Here is a tiny trained network, its code and every weight. The questions are about switching its units off for an input and a target symbol, where a switched-off unit gives its printed mean instead of its output.

import numpy as np


def w(rows, s, z=0):
    codes = np.array(rows[::2]) - 128.0
    scale = np.full(codes.shape[1], s)
    scale[-1] = z or s
    return codes * scale


def f(y):
    return np.maximum(y, 0)


def softmax(a):
    e = np.exp(a - a.max(-1, keepdims=True))
    return e / e.sum(-1, keepdims=True)


def log_softmax(a):
    a = a - a.max(-1, keepdims=True)
    return a - np.log(np.exp(a).sum(-1, keepdims=True))


def net(x, mask):
    ids = ['αβγδεζηθμπστφψω'.index(c) for c in x.split()]
    T = len(ids)
    res = E[ids] + P[:T]
    u = 0
    for l in range(2):
        r = res
        for j in range(3):
            rows = slice(2 * j, 2 * j + 2)
            q, k, v = (r @ M[l][rows].T for M in (Q, K, V))
            z = softmax(np.where(np.tri(T) > 0, q @ k.T / 2**0.5, -1e9)) @ v
            o = O[l][rows]
            res = res + np.where(mask[u + j], z, o[:, -1]) @ o[:, :-1]
        u += 3
        y = f(res @ A[l][:, :-1].T + A[l][:, -1])
        res = res + np.where(mask[u : u + 4], y, B[l][:, -1]) @ B[l][:, :-1]
        u += 4
    return log_softmax(res[-1] @ U[:, :-1].T + U[:, -1])


Q, K, V, O, A, B = {}, {}, {}, {}, {}, {}
E = w([
[112,85,95,96,124,132],'α',
[213,49,117,114,98,143],'β',
[100,59,147,125,114,81],'γ',
[136,87,108,103,155,91],'δ',
[99,212,56,120,170,64],'ε',
[118,176,73,180,202,154],'ζ',
[113,116,212,198,127,116],'η',
[200,191,139,170,51,107],'θ',
[174,175,150,174,123,248],'μ',
[92,104,154,144,150,107],'π',
[95,74,113,117,174,136],'σ',
[101,90,130,123,152,115],'τ',
[8,153,215,85,78,193],'φ',
[155,97,163,172,141,131],'ψ',
[113,96,130,133,146,109],'ω',
],0.014)
P = w([
[113,116,147,2,128,149],'0',
[39,81,61,160,78,130],'1',
[176,93,164,164,199,56],'2',
[139,144,136,20,119,159],'3',
[79,107,85,185,69,138],'4',
[193,119,175,177,211,58],'5',
[133,169,135,46,126,155],'6',
[107,130,94,196,61,149],'7',
[210,144,187,192,218,60],'8',
[123,193,133,65,130,150],'9',
[123,155,96,204,51,152],'10',
[216,173,191,205,223,61],'11',
],0.011)
Q[0] = w([
[187,119,170,146,164,5],'0.h0',
[71,120,152,131,123,164],'0.h0',
[170,67,90,134,92,157],'0.h1',
[139,66,163,110,126,121],'0.h1',
[83,153,118,164,119,93],'0.h2',
[101,152,100,99,80,183],'0.h2',
],0.016)
K[0] = w([
[148,248,102,169,134,144],'0.h0',
[80,95,165,117,130,125],'0.h0',
[192,98,107,123,110,148],'0.h1',
[124,84,133,136,126,111],'0.h1',
[114,166,171,130,126,100],'0.h2',
[99,76,150,94,97,88],'0.h2',
],0.017)
V[0] = w([
[68,135,51,112,224,133],'0.h0',
[122,42,182,154,174,254],'0.h0',
[97,206,154,98,170,68],'0.h1',
[133,72,67,121,112,92],'0.h1',
[163,59,142,85,111,70],'0.h2',
[126,155,120,140,183,84],'0.h2',
],0.0086)
O[0] = w([
[78,193,103,130,163,144,10],'0.h0',
[137,112,120,145,130,246,135],'0.h0',
[196,112,138,113,105,158,5],'0.h1',
[106,140,128,152,160,148,203],'0.h1',
[144,124,147,86,97,129,233],'0.h2',
[79,106,123,138,124,126,103],'0.h2',
],0.012,0.0031)
A[0] = w([
[149,174,156,255,129,106,185],'0.n0',
[109,172,164,68,40,199,61],'0.n1',
[249,173,168,98,224,127,250],'0.n2',
[19,233,79,121,129,147,56],'0.n3',
],0.0067,0.0027)
B[0] = w([
[116,24,53,124,71,102,230],'0.n0',
[2,186,89,186,115,67,174],'0.n1',
[135,232,111,176,181,140,254],'0.n2',
[190,84,167,133,67,180,152],'0.n3',
],0.0077,0.0061)
Q[1] = w([
[149,178,2,175,193,141],'1.h0',
[72,90,72,10,89,49],'1.h0',
[134,93,117,54,153,246],'1.h1',
[88,183,180,112,62,151],'1.h1',
[146,180,46,73,29,162],'1.h2',
[92,80,11,136,119,75],'1.h2',
],0.0084)
K[1] = w([
[118,147,35,183,156,116],'1.h0',
[85,87,114,7,116,101],'1.h0',
[120,92,176,53,167,162],'1.h1',
[104,76,157,144,94,165],'1.h1',
[192,110,37,148,157,82],'1.h2',
[130,87,79,97,71,107],'1.h2',
],0.011)
V[1] = w([
[193,169,144,82,135,210],'1.h0',
[151,98,190,122,253,90],'1.h0',
[130,118,56,141,4,114],'1.h1',
[95,101,51,139,192,139],'1.h1',
[190,97,36,42,90,135],'1.h2',
[70,166,203,171,29,135],'1.h2',
],0.0059)
O[1] = w([
[206,157,110,161,165,166,47],'1.h0',
[109,70,173,109,98,253,121],'1.h0',
[148,73,108,195,173,187,252],'1.h1',
[104,95,157,100,69,144,108],'1.h1',
[138,175,54,56,82,168,117],'1.h2',
[35,181,202,192,109,154,215],'1.h2',
],0.0063,0.0025)
A[1] = w([
[157,148,183,38,243,159,4],'1.n0',
[171,132,107,210,101,92,59],'1.n1',
[192,164,69,1,108,142,78],'1.n2',
[203,78,182,82,50,173,195],'1.n3',
],0.0096,0.0018)
B[1] = w([
[233,97,145,16,254,141,160],'1.n0',
[103,101,143,48,179,143,254],'1.n1',
[148,86,60,231,83,78,177],'1.n2',
[93,141,216,34,28,157,171],'1.n3',
],0.0098,0.0069)
U = w([
[40,80,1,194,131,139,224],'α',
[169,75,108,162,55,148,252],'β',
[76,83,178,35,78,125,29],'γ',
[169,57,131,113,169,71,31],'δ',
[161,138,87,188,127,107,52],'ε',
[195,98,117,209,173,188,46],'ζ',
[139,178,224,182,113,125,187],'η',
[172,190,158,166,75,81,190],'θ',
[130,196,122,155,144,146,158],'μ',
[97,161,145,62,165,146,103],'π',
[100,118,103,66,176,165,35],'σ',
[103,149,108,62,161,145,133],'τ',
[38,187,107,83,135,71,93],'φ',
[164,159,202,67,148,169,94],'ψ',
[113,139,122,98,155,137,97],'ω',
],0.0089,0.0038)

Each question gives the input, a string of symbols that net reads in full, and the target symbol t.
The units are the heads (2 rows each of Q, K, V and O) and the neurons (one row each of A and B). Each row of codes is followed by its name. A weight is (code - 128) times the scale printed after its matrix; where a second scale follows, it is the last column's (O, A, B and U).
mask holds one flag per unit, layer by layer, with each layer's heads first. A switched-off unit (its flag False) gives its mean, the last column of its rows in O or B, instead of its output. The means were averaged over made-up inputs and are rounded, as every weight is.
A unit's drop is (log p(t) with every unit on - log p(t) with that unit switched off) / (log p(t) with every unit on - log p(t) with every unit switched off).
The circuit of an input: a set's keep is (log p(t) with only the set's units on - log p(t) with every unit switched off) / (log p(t) with every unit on - log p(t) with every unit switched off). Starting from the 12 units with the biggest drops (on a tie, the unit counted first), units are removed one at a time, each time the one whose removal leaves the highest keep (on an exact tie, the one counted first), for as long as the keep stays at least 0.8.
units of the circuit, in order: the units of the circuit, biggest drop first
unit that matters most: the unit with the biggest drop
top k neurons: the k neurons with the biggest drops, biggest first
heads that matter: for each layer, one digit per head in row order, 1 if its drop is at least 0.15 and else 0, layers parted by /
input ζ ω δ π φ π β η α, target η: units of the circuit, in order -> 1.h2; 0.n1
input φ β η θ μ β, target ζ: heads that matter -> 101 / 010
input τ δ ε η σ β ψ θ β β β γ, target δ: heads that matter -> 101 / 000
input α δ β β β, target γ: heads that matter -> 001 / 000
input δ μ ζ η α α ψ η β η ψ μ, target ζ: unit that matters most -> 0.n2
input θ β π σ τ η η α δ θ ψ ψ, target δ: top 2 neurons -> 0.n0; 1.n1
input α β ψ γ τ θ π ω ω, target δ: heads that matter -> 100 / 000
input γ η σ ψ τ β π θ θ θ φ, target α: heads that matter -> 000 / 010
input δ θ π α, target α: heads that matter -> 100 / 000
input β β η μ σ ω, target ζ: units of the circuit, in order -> 0.h0; 0.h2
input ψ β δ τ β θ β σ ε, target φ: heads that matter -> 101 / 000
input ψ σ ψ η, target η: units of the circuit, in order -> 0.n0; 1.n1; 1.h2
input π π μ β θ α γ α ζ γ α ψ, target α: units of the circuit, in order -> 0.h2; 0.n0
input ψ δ β η ψ τ α δ ε β ψ α, target φ: units of the circuit, in order -> 0.h0
input δ β β, target ψ: heads that matter -> 101 / 100
input ω δ η δ η β β δ σ π φ β, target η: heads that matter -> 000 / 001
input γ β π π η ε α δ θ, target δ: top 3 neurons -> 1.n1; 0.n2; 0.n0
input δ ψ π β δ η θ β α, target δ: heads that matter -> 100 / 000
input η η α β τ ψ ζ β φ β μ ψ, target ζ: units of the circuit, in order -> 0.h0; 0.h2
input τ μ β, target ζ: heads that matter -> 101 / 100
input ζ β β ψ ω σ δ β σ η ζ β, target α: units of the circuit, in order -> 0.h2; 0.n0; 0.h1
input η θ γ η β α ψ τ θ η ψ δ, target δ: unit that matters most -> 0.h0
input β β ψ ψ, target ψ: units of the circuit, in order -> 0.n0; 1.n0; 0.h2
